[118 155 146 109 128 133 102] out 146

[107 149 146 103 100 114] out 149

[[129 103 139 125 108 121]
 [152 124 152 129  99 134]] out 124

[137 142 119 142 152] out 137

[117 137 120 152 148 140 134] out 120

[158 128 126 123 130 127 149] out 126

[[113 152 117 125 141]
 [112 150 148 111 139]
 [119 141 104 112 139]] out 119

[145 120 147 114 149] out 145

[[123 121 135 146 102]
 [138 136 135 120 142]
 [126 124 133 141 109]] out 126
---
[[143 110 135 104]
 [110 142 112 127]
 [ 99 146 147 148]] --> 147

[[122 130 128 130 132 135 123]
 [106 123 115 131 134 138 107]
 [105 122 114 133 138 140 106]] --> 114

[[149 116 120 122 151 117]
 [123 127 122 123 120 123]
 [133 137 136 132 128 136]] --> 136

[[123 151 138 126]
 [128 106 153 127]
 [127 117 124 137]] --> 124

[[150 130 117 124 106 135 132]
 [112 124 128 156 137 134 117]
 [102 125 127 156 135 129 113]] --> 127

[[113 140 135 152 129 133 146]
 [115 146 138 153 130 132 142]
 [114 142 136 152 128 133 145]] --> 136

[[105 134 140 117]
 [125 125 135 136]
 [132 121 125 116]] --> 125

[[145 128 121 113 115]
 [125 117 129 157 115]
 [136 124 123 133 105]] --> 123
---
[[125 139 137 125 139 121 130]
 [135 116 133 149 139 110 129]
 [100 138  98  99 125 151 111]] out 129

[[139 155 111 144 140]
 [126 107 149 123 118]] out 140

[[116 129 130 128 123 120 120]
 [138 131 123 122 129 132 145]
 [127 132 121 155 127 127 126]] out 145

[[101 127 130 115 150 124]
 [142 122 128 141 112 122]] out 124

[[137 139 115 138 106]
 [140 112 121 135 134]] out 106

[[131 131 135 141]
 [137 156 130 141]] out 141

[[118 125 135 132 122 125 105]
 [ 98 138 116 154 132 115 119]] out 105
---
array([[125, 120, 134, 130, 124, 127, 128],
       [132, 126, 124, 132, 103, 131, 130]]): 131

array([[154, 105, 122, 132],
       [140, 127, 104, 110],
       [143, 107, 132, 104]]): 104

array([[128, 100, 110, 127, 125],
       [123, 141, 113, 153, 119]]): 153

array([[119, 123, 133, 126, 133],
       [123, 134, 124, 123, 136],
       [106, 134, 127, 115, 152]]): 123

array([[141, 124, 131, 135, 122, 125],
       [139, 137, 136, 149, 133, 136],
       [131, 139, 127, 138, 137, 135]]): 133

array([[124, 134, 122, 118, 127, 111, 131],
       [149, 124, 127, 116, 121, 120, 124],
       [133, 126, 109, 123, 136, 129, 134]]): 120

array([[151, 118, 110, 118, 132, 144],
       [130, 138, 117, 134, 131, 131]]): 131

array([[153, 117, 103, 115],
       [136, 133, 137, 125]]): 137
---
array([129, 138, 129, 135, 149, 133, 123]) yields 129, 123

array([112, 144, 101, 147]) yields 112, 147

array([152, 124, 138, 121, 128, 122, 129]) yields 152, 129

array([[128, 155, 123, 147, 122, 155, 147],
       [132, 134, 115, 136, 131, 133, 133]]) yields 128, 133

array([156, 144, 103, 109, 117]) yields 156, 117

array([142, 146, 144, 151, 148, 149, 114]) yields 142, 114

array([[141, 145, 100, 140, 101, 152],
       [117, 107, 146, 120, 150, 109]]) yields 141, 109

array([[122, 105, 143, 114, 136, 133],
       [136, 118, 149, 105, 120, 146],
       [126, 108, 146, 134, 139, 122]]) yields 122, 122

array([110, 115, 102, 112]) yields 110, 112
---
[[123 121 120 129 151]
 [134 127 135 126 107]] -> 127

[[122 130 123 128 131 117 150]
 [141 157 131 129 130 126 130]] -> 157

[[121 125 126 133 143 137 109]
 [138 115 134 151 154 142 107]] -> 115

[[147 123 114 129 123]
 [ 99 130 119 122 111]] -> 130

[[132 150 119 122 118 145]
 [132 112 132 123 122 156]] -> 112

[[131 130 119 145 106]
 [135 137 113 150 128]] -> 137
---
[119 108 102 109 121 104] --> 121, 102

[137 153 145 136 117 151 105] --> 153, 105

[155 136 139 127 131] --> 155, 127

[[118 111 103 128 126]
 [ 99 138 127 105 101]] --> 138, 99

[116 138 141 144 107 130] --> 144, 107

[157 122 122 117 146 103] --> 157, 103
---
[[129 130 147 138 122 120]
 [118 129 118 118  98 149]
 [135 134 133 120 104 134]] yields 133

[[134 124 130 108 128]
 [126 124 132 122 129]
 [120 132 124 151 129]] yields 124

[[124 130 115 133 142 137]
 [136 121 131 122 124 128]
 [124 145 151 125 138 142]] yields 151

[[132 127 129 130 128 129 126]
 [145 103 120 118 150 148 121]
 [131 119 109 114 108 111 135]] yields 109

[[122 127 121 124 136 121 133]
 [135 138 131 150 106 142 128]
 [142 142 117 118 116 119 125]] yields 117

[[133 143 119 128 124 122 135]
 [130 113 130 148 156 146 105]
 [144 133 124 137 136 112 143]] yields 124

[[126 121 115 127 121]
 [133 153 115 138 133]
 [133 122 121 130 139]] yields 121

[[124 116 121 142]
 [143 140 108 115]
 [151 126 139 156]] yields 139

[[128 111 127 124 121 119]
 [114 137 111 118 121 119]
 [123 112 122 123 120 156]] yields 122

[[143 118 128  99 129]
 [120 134 133 130 120]
 [148 115 155 116 118]] yields 155
---
[149 146 117 125 130] out 149, 117

[100 111 136 126] out 136, 100

[129 140 124 133 132 135 106] out 140, 106

[141 149 132 103 125 118] out 149, 103

[125  99 133 140 125] out 140, 99

[153 146 138 150 106] out 153, 106

[137 150 139 140 146 133] out 150, 133

[126 101 102 110 151 145] out 151, 101

[[130 137 127 132 134 114 122]
 [140 122 116 123 115 104 103]] out 140, 103

[[129 128 127 127 129 127]
 [118 139 151 148 109 155]
 [123 131 132 125 133 128]] out 155, 109
---
[144 144 142 150]: 150, 142

[[110 126 133 112]
 [102 134 157 105]
 [136 129 137 126]]: 157, 102

[106 124 135  99 147 157]: 157, 99

[[129 128 128 128 129 130 129]
 [154 108 155 149 143 111 137]]: 155, 108

[[120 153 125 140]
 [118 120 146 133]]: 153, 118

[124 113 100 105 135]: 135, 100
---
[139 135 144 129 153] out 153, 144

[[147 146 143 136 109]
 [132 137 135 106 115]] out 147, 146

[157 112 111 101 138] out 157, 138

[132 114 126  98 122 140 133] out 140, 133

[106 121  99 134 152] out 152, 134

[128 132 123 105 118 129] out 132, 129
---
[[125 150 136 155 149 152 143]
 [136 137 135 144 145 142 133]] ans = 137

[140 131 144 135 156 151 150] ans = 131

[100  99 138 140 109] ans = 99

[150 117 151 151 148 155 152] ans = 117

[148 152 153 139] ans = 152

[107 131 123 140 138 142] ans = 131

[[112 106 147 149 139 124]
 [131 145 137 115 125 107]] ans = 145

[144 117 155 146 137 128] ans = 117

[130 141 107 107] ans = 141

[[141 114 140 110]
 [137 106 112 155]] ans = 106
---
[144 128 137 158 101 157] Out: 157, 144

[126 103 110 158 143 116] Out: 116, 126

[151 146 158 155] Out: 155, 151

[[144 137 143 140 140]
 [142 157 143 139 148]
 [141 140 137 142 139]] Out: 140, 141

[152 113 104 141 120] Out: 120, 152

[125 118 151 120 115 122 151] Out: 151, 125
